Each row has a class, written after it.
[-17 -32 -27  16   6  11  14  10  40 -19 -17 -47   2 -12  22  -9 -19   4
 -16 -77   0  17 -21  47  14  12   2 -20  15 -28   7  14  38  -8  23  -9
  29   9]  Z_209
[-17 -16  15  22 -17   0  -5  -2  25 -12  -1  -2 -16  15   3   5  20   1
  36 -53  33  20 -18  40  -9   2   1  -5  28  -4  21  21   5   3 -25 -34
  35 -16]  Z_944
[ 17   3 -11 -23 -19   1  -3   6 -61  -1 -22  23 -10  41 -31  12 -14 -35
 -51  27 -20 -29   7 -85 -17 -20 -10  25  -8 -15 -23 -15 -38   7 -36  10
  14   8]  Z_13
[ -5 -24  31 -21   0   0 -11 -37  -7 -44   4  21  -8  36 -32  12 -34  59
 -49 -23   5  35  -1 -55  -2 -15 -14 -36  51  -9  18  40 -21  13 -44 -12
   6  -3]  Z_454
[ -4 -25  19  -3  18   0  23 -36   3 -38   1 -13  -6   1  30 -17   3   5
  25  -3 -10   4 -32   3   6 -49   2   3   1 -35   0  24  -9 -28  -4  -7
 -14 -11]  Z_13
[ 17  15  14 -16  -2   4  11  -4 -12   8 -29  24 -11  44  10  -4 -28   5
 -45  -2   8 -21 -11 -12 -10 -37 -16 -39  -4 -21 -10   8 -28  25 -26  14
 -10  13]  Z_649
[ -9   0 -31  14   5  11   6   9  -1 -26  -9 -23 -33 -10 -12 -20   1 -12
  -6 -61  22   8 -26  15  12 -10  18  -4  12 -12   7  15   6   1  -2  -6
  10   5]  Z_34
[-18 -32  19   3  29   6  11   7  21 -25   1 -34  -3   1   6 -13 -15  45
   5 -70  15  25 -50  47 -17 -26  -1 -26   6 -28  -8  55 -11  -6   7 -22
  17 -11]  Z_454
[  8 -12   1  20  23 -16  15 -13  17 -21 -61  37  12  55  48  -3  12 -53
  48 -20 -13 -30  -4  17  11 -28 -14 -29   1 -28 -11 -28  24   3   2  15
  -6   0]  Z_660
[ -8  15 -33  13 -14   6   4  -6 -18 -48 -14 -31  40 -25  30 -36  -2 -35
  -9 -40 -92  22  -7 -26 -14 -24  30  11  17 -46  -4 -70  46  11  13  33
  20  18]  Z_196
[ 18 -12 -35 -12 -26 -31  -8  -6   5 -28 -14  23 -41  37  15  15 -25  11
 -68  50  28 -12 -22 -35  -5 -32   0 -17   1 -31 -14 -20 -16  12 -51   0
   0  34]  Z_649
[-15 -40  21  -8   1  26  -6   7  11  -2  17   9 -34  11 -28  12  -9  53
 -55 -44  41   1  13 -11   8   2  16 -48 -14   1  -2  43 -33   7 -18 -29
  12  -5]  Z_454
[  0 -10 -26  21  14   5   3  19   5 -11  -7 -15 -14  -2  22 -19  -3  -5
 -17 -16   7 -18 -27  30  -7 -25  27  19 -29 -25 -25 -13   1 -28   8   1
  -4  -3]  Z_21
[-10  -8  15 -13  -8   4 -17  -2   1 -12 -33  21 -28  58 -36  21  -3  12
 -46  -5  41  -5  -7  -9  -6  -2 -34 -39  30 -13   4  41 -15 -14 -36  24
  29   6]  Z_209
[ -3 -22   6   0  29   0  12 -23  23 -18 -12   1  -9  -7  33   6 -22  21
 -11 -15  17  -5   0  15  -3  13  12 -33   2 -28  -3  13   9   4   3 -25
 -10  14]  Z_660
[-13  11  19  11  19  10   1  14  -9 -29   4 -43   2 -17  37 -22   7  15
  61 -83  16  41 -69  46 -20 -31  -7 -14  22 -20  15  38 -20 -16   2  -9
  22 -14]  Z_649
[-10 -14  17 -13   9  -4  -8  -3   7 -33  -3   1   3  38   4 -13  -9 -15
  15 -27   6   4 -27 -38  15   1   0  14  28 -16  15  26 -21 -11 -10  15
  53 -15]  Z_13
[-16 -12  21 -12  -3  18  -2   8 -50 -12  37 -23 -18 -22 -10  -8 -13  59
 -40  14  32  23   2 -19 -24 -11  -1 -44  21 -27  21  -7 -13  17 -16 -16
  20   9]  Z_454
[ -4 -35   2  11 -17   4   6 -10   4 -20   0   6  14  11  43 -34   8 -17
  17 -33 -18  26 -12  -7 -15 -49  22  17  -5 -24   3  -8 -25  -3 -30   0
  15 -18]  Z_387
[-11 -40  21 -24   0  -9   7 -22   5  -8   9  -1 -16   6 -22  14 -43  58
 -30 -32  68  21 -20  -4  -6   8 -11 -64   8 -25  24  81 -29  19 -29   1
   9  -5]  Z_660
[  3 -38 -12   2  -3   8   5   3  -8  10  15  33 -25  -2  22   2  15   3
 -24  66  28 -27  19 -14 -22  -4  18 -18  -3  -4 -15 -75   3   0 -36 -17
  10   8]  Z_387
[ -5 -14 -16  -8   1  34  -1  -8 -44   2   5 -12   6 -24   2  -1 -21   5
 -61  26  12 -14  46 -72  -6   6  14 -29  14  -2  -2 -64  -1  33 -23   1
  15  18]  Z_196
[-20 -33  36 -10   4 -12  11 -33  48 -57 -22   5 -14  51   7 -19 -36  -1
 -14 -67  49  -9 -25  48   5 -13  -4 -39  30 -40  22  76  -8 -15   9 -21
  18 -19]  Z_34
[ -9 -36 -20   4 -13  11 -10 -24  14 -16   8 -15 -24  -3   8 -12 -17  24
 -17   5  54   5  -3   2 -17 -18  27  17   9 -16   5  25 -20   4 -40 -42
   0  -3]  Z_944
[-10  -3  25 -16  -8  21  12  -2 -42   7  27  11 -23 -27 -15  -5 -10  11
 -38 -23  44   8   7  -6 -23   5  16 -37  -4 -27 -12   5 -24  -5 -17  -5
   4   3]  Z_196
[  1 -21  20 -35  -8  14 -15 -40 -19 -29   3  -5 -23  -9 -30  22 -29  47
 -50   7  15 -10 -15 -42 -24   9   7   4  -6 -10  10  22 -54  22 -59 -39
   0   9]  Z_944
[-18 -41 -11 -12  11 -18   9  -6  34 -30  11 -36 -11 -38   4  21 -31  69
 -24  -4  58   4 -32  18 -28  34  -8 -29   5 -26  15  10   6  22 -32 -23
  28   3]  Z_660
[-14 -17  26   2  27  13  23 -21 -22  -1 -24 -25  11   5  40  -3 -10 -11
  17  -6  21   3  11   0   8 -34  -2 -40  33  10 -12  28 -12 -29 -25   6
  29  -1]  Z_765
[  7 -17  31  14 -36  -8   4  -1 -25 -14   5   9  10  34 -17  -4  -4   7
 -16  13   5 -10  -2 -28 -35 -28   9 -11  11 -21  17 -30   5  37 -17 -14
  18  -9]  Z_765
[  6 -13 -21  -6 -19   7   4  18 -98   7  27 -29  -3 -22 -11  -2 -21  43
 -48 -11 -22  34 -27 -39 -23 -21   2  -7  28  -2  44  -4  -7  12 -23  36
  -6  10]  Z_209
[ -4  33 -13  -1   6   1 -13   8 -23 -29 -40  26   5  17  -3 -17  18 -52
  65 -68  12   2  12 -35   2   8 -21  13  47  12   9  -1  -7  -6 -38  23
  39  -6]  Z_944
[ 10 -19  -5  -4  28 -10  28   9   9 -15   9 -19  34  -9 -17 -16 -49  55
 -39  22 -40  20 -36 -43  -2 -22  -2  10   4 -26  10 -18 -10  30  10  14
  16   9]  Z_765
[-26 -24  -9  17   2  -7 -33  16  17 -68  16 -21  12   9  -2  -8  14  11
  17 -82 -13  12 -33 -18   1  19   2  -5   3 -22  11 -36  25 -17  31   2
  23  -8]  Z_454
[ -2 -20  -6  16  46   8  34  -2  -2  -6  -2 -29   9 -24  34 -45 -16  22
   1 -33 -18  32 -50  35  -6 -35  -3  15   7 -27  -1 -21   2 -15   1  25
  -5  -6]  Z_387
[  4 -11 -12 -13 -11 -20  15   5  30  -7   5 -21 -29  -5  -6   7 -31  40
 -40  -4  35 -26 -40  21   0  13  -6 -19  -5 -10   4  34   5  24 -26  -1
  10  10]  Z_21
[ 18 -17 -36   9  16  16  10 -21  -4  15 -19  17 -32  -5   6 -18 -21   3
  -2 -15  48  23  11  -4  36 -39  28 -35  28  14 -15  22   8  -4 -45   3
 -16  10]  Z_649
[  -1  -22   -9   10   22  -13   17  -21   24  -48   -9  -37   -6    0
    4   -3  -21   -2   12 -114  -16   -6  -43    4    9   13   25   21
   -5  -16   -5   93    0  -10   10  -24  -11   -1]  Z_660
[-15  -1   3 -12 -20  -7 -13 -16 -29 -34 -10   9 -10   6  25  10  -4   6
 -36  24  24   2  28 -30 -22 -16  -9 -29  25  -6  21 -26 -16  -2 -37  -1
  11   4]  Z_34
[ -6 -21  59 -10   9   8  17 -10 -31 -10  26   4  10 -22  11   1 -12  55
  18 -27  20  41  10   3 -15  -7  -8 -48  34  -6  32  -1  -9  28 -20 -36
  20 -17]  Z_454
[ -8 -12  13 -28 -13  13 -10  -5 -35  -6 -17 -15  -2   3 -12  17 -16  24
 -49  -8   2   4 -17 -25 -22   1 -16 -22   8 -13  10   9 -26   4 -46  20
  26   8]  Z_209
[  3   5  33  -6  34  12   7 -34 -50 -33  -3  -8  21 -15  10  -8 -19  13
  -7  -9 -29  14  -7 -46 -15 -11   6   5  -6 -43   8 -12 -24   1   0  -2
 -16   5]  Z_660
[  2 -13  45 -34  -4   1 -11 -36 -54 -15  -4 -11   8  25 -24   3 -44   0
 -14 -11 -24  -3 -59 -31  -8   5 -21 -14  42 -20  18  34 -23 -12 -35   1
  19  -1]  Z_21
[-13 -24   1 -14 -12   5   3   7 -43 -12   7   1 -12 -25 -13 -25  16  -7
  59 -25  49   8 -15   6 -14 -15 -10 -23  20 -12  18   2   3 -24 -29  19
  24 -27]  Z_13
[  1 -19 -19  20 -20   2  -1   4  -9 -31   2 -19   1  34 -13 -39 -18 -20
  -5 -81   4  24 -53   8 -15 -20   9  -1  20 -41  17 -11  25  28  15  17
  23  -8]  Z_387
[-12 -29 -16 -17 -50   6 -30 -17  76 -28  -1   4 -28  14  -5  22  -2  20
 -62   2  23 -18  35 -63   4  17  11  10 -31  -9  -9  25 -32  25 -42 -47
  14   8]  Z_13
[-17 -15  -7   0   6   6   1   8  33 -13  13  -7  12  -3 -17   4   8 -12
  18 -45  18 -17   9 -14  17  40  -2  -9   5  -2  -3  25  18 -27  23  -3
  29  -3]  Z_209
[  -4  -25   13   -9   34   15    1   -9  -17  -31   -9   -6   31  -13
   -3   -6  -29   47  -48   53  -30   22  -10  -18  -32   -7  -26  -31
   20  -42   15 -112   12   17    3   18   36    8]  Z_387
[ -9 -17 -12 -25   1  16  -3   8 -28  -6  35 -28  -5  -2  -9  -8 -29  32
 -46  52  15 -15 -34 -45 -25 -22  12   6  14 -19   2  19 -47 -11 -30 -16
  28   5]  Z_649
[  6 -23 -40 -17 -13   9   6  21 -41  -4   8 -52 -20 -17 -17  -3 -17  30
 -38  29   7 -32 -61  -6  -6  -3  -4   8  -6 -11  28 -24   0  35 -24  19
   2  14]  Z_209
[  0 -16 -22  11  18  29  -1  -7 -33 -32  -7 -43   6 -23  19 -28   9  -3
  13  10 -14  12 -20 -17   1 -45  33  21   5 -33   8 -25   3  -2  -8   6
  14   9]  Z_209
[ 21  23 -13  50   9 -15  25  17   7 -21 -45  10  23  27  48 -15  16 -22
  21 -33 -58  10 -14  21  -7 -43   3  -1   9 -12  -5 -99  59  35  18  26
  -5   8]  Z_765
[ -9   2 -22  27  23  13  10  26 -36 -22   0 -30  -3 -16  35 -19  22 -44
  44 -51  33 -11 -15  21  12  -1  14  -3  13   1   2 -59  27  -2  19  21
  24  -9]  Z_196
[  6 -12  16  -1 -20  -4  11   6 -38   6   4 -12  -3 -45  -3  -7   1  27
   8  38  -7  23   4  -3  -7  -8  15   2  17  11  22 -28   0  16 -46 -13
  22   5]  Z_765
[ -5  21  14  -3 -21  20   2  21 -70  14  35 -14  -8  -4 -17  -9 -11  -8
 -45 -17  39   0 -10 -18 -32  -3  -5 -16 -27 -39  -3 -26 -28  24  24   6
  -7   4]  Z_196
[ -5  -2  38 -10 -34 -10   0   2  -9 -11   5  -4   4  37 -41  23   3  11
 -19   4   7   4 -34   0  -9   2 -36 -11  -2 -30  28   3  -7  22  -9  12
  33  -9]  Z_209
[-10 -26  31 -23  -1  13   1 -20  13 -17  17  -8 -17   0 -34  -6 -22  40
 -14 -18  33  21  -7 -46   9   7  -9  -7  36 -13  27  70 -33  12 -36 -25
  37 -11]  Z_13
[ 21  -4  -3  10  33  -9  39   0 -18  -5 -33  30   3  43   4 -21 -13 -42
  31 -44   3  -7 -16   8  15 -41 -16  -3  12 -19 -16  -3  16  -8  18  29
  -7 -18]  Z_13
[-19   8  12 -34 -26  14  -8  14  -5  11  37  -4 -17 -30   4   9  -9  36
 -45  50  26  13  22 -14 -10  25  -3 -26  -9 -21  -2 -16 -30  18 -21 -38
  26  19]  Z_454
[ 19 -29 -26   3 -19  -4  15  21 -21  21  29  20 -27  14   3  -4 -30  25
 -62  14  41 -18  -8 -11 -27 -32  38 -24 -18 -21 -12  -4 -12  18 -11 -17
 -14   9]  Z_649
[ 10  29 -27  25 -11  -5   8  32 -36  -4   6   8 -11   2  25 -17  21 -20
  35 -56  50  15 -10  -4 -17 -44   0  -8  -8  -7  -5 -23  -7   8 -15  20
  -5 -10]  Z_649
[ -3 -29 -27  22 -21  22  -5  18 -27  18  18   6 -32 -37  17 -21  39 -15
  28  15  73 -20  49  -4  -7 -26  54 -23 -14  17 -10 -15   4  11 -25 -11
  -3  -3]  Z_196
[-30 -40   1  24  11 -18 -10 -13  66 -40   0 -11  -9  28 -19  44  13  20
  22 -72  33  24 -42  11  14  29 -29 -35  13 -10   8  42  16 -20  -2 -17
  26 -15]  Z_660
[ -1 -15 -11 -30 -10  19   2 -22  16 -13   7  -4   7 -26  -8   4 -23  30
 -37  32 -17 -19  28 -58  -7  -2  17   9 -21 -10   3   9 -44  34 -34 -37
   6  14]  Z_944
[-21 -20  43 -19   4   5   3   3 -35 -11  33  -9  12 -27 -30   9  -2  23
   9   3  39   7  25 -21  -1  23 -12 -24   3  -4   8  -7 -17 -11  -7 -24
  43 -18]  Z_454
[-10 -41  22   7  13   4   6   5 -34 -14   6 -52 -28  13  -9  -6 -20  31
   5 -21  72  20 -43  13  -5 -39  18 -16  38   5  15  96 -39  -7 -28 -13
  48 -10]  Z_765
[  0 -20 -52 -15 -35  12 -18   6 -11 -20  -5  -1 -52 -16   5  19  15  20
 -58  78  16 -24  24 -45 -11 -21  17  -6 -13  -2  -7 -45  -9  15 -58  -9
   6  24]  Z_13
[-29  -3 -29  23 -27   5 -11   1  34 -48  -5  -8 -43 -35  32   7  44  -3
   7 -50  54   5  43  11 -17  -2  25 -27  18   8   2   4  15 -13 -43 -41
  22   4]  Z_34
[ -6 -12  29  -4 -19   8   9  21 -34   9  34  23  -9   8 -25  23   9  10
  -7 -21  31  -3   0 -33 -13  -9 -19 -46 -12 -11  10  13 -38   1 -18 -13
  21 -18]  Z_21
[-43  -1  -3  -7  33  11 -10   4  -6 -65  -1 -52  38 -18  13 -26  -8   3
   2 -48 -24   8  -7 -16   2  13 -11 -10  27 -31   2 -30  19 -45  26  29
  53  -4]  Z_454
[ -8 -37 -36  30  41  -8  27  43  -9 -15  14 -27  15 -21  11 -33  12   6
  32 -11  -9   8 -61  22 -10 -17 -18  11  11 -22   8 -79  30 -16  21  33
  33 -11]  Z_387
[  0 -34 -23  17   9   2   2   3   8 -16  -5   3 -40   8  26  20  27  10
   8  18  40 -11 -34  44  -6 -21   6  -1  -1  -6  -9 -29  11 -26 -23 -19
 -16  -1]  Z_209
[  9  -4  16  -9  23  14  -1   2  11  -7   5  25 -11  -8 -10  18 -31  54
 -46 -16  23  41  -1 -40 -17   2   2 -56  22 -25  -6 -10 -21  29 -23 -29
  35  23]  Z_649
[  9  39  47   0   8  15  23  10 -15  27  16  33  36 -17   2 -26   5 -23
  15 -20   5 -32  73 -52  -5  13   3 -11 -27 -10 -14 -17 -17   8  24 -14
   4  -3]  Z_649
[-18 -42  -1  -8   6  -8  15  -3  38 -52 -14 -18  -5  13 -26 -21 -26  12
   4 -66  29  -7 -38  28  21 -10  -8  -8  17 -13  37  58 -14  -1  -2  -8
  29 -29]  Z_34
[-15 -12 -20 -22 -30  29 -25  23 -66  11  24 -22  -8 -21 -12  16  -9  21
 -66  56  29   5  25 -33 -25  16  26  -8  12   1  20 -38 -15  -1 -34  12
  50   7]  Z_209
[ -8  11 -17  12  11  12 -17   9 -12 -47   2 -20  22 -32  27 -24  24 -21
  47 -48 -34  13  31 -53   4  -5  31  37   6   3 -12 -18  -1  -5  -1 -24
  21   3]  Z_454
[-17 -24 -14   7  14  24  -6 -11 -25 -29 -17 -63  -1  -8 -13 -24 -10 -14
   0 -32  -6  -6 -42  -3   9 -21  24  31   8  -1 -14  29 -12 -47 -14   3
  14  -5]  Z_765
[  6  11  -4 -15 -26  -3 -17  16  -7 -31  -4   0  -2  12  -3  -9   7  -2
 -23  16 -16 -53 -10 -65 -22  -8   9  21 -21 -15   3 -18 -35  26 -36  -4
  23  12]  Z_649
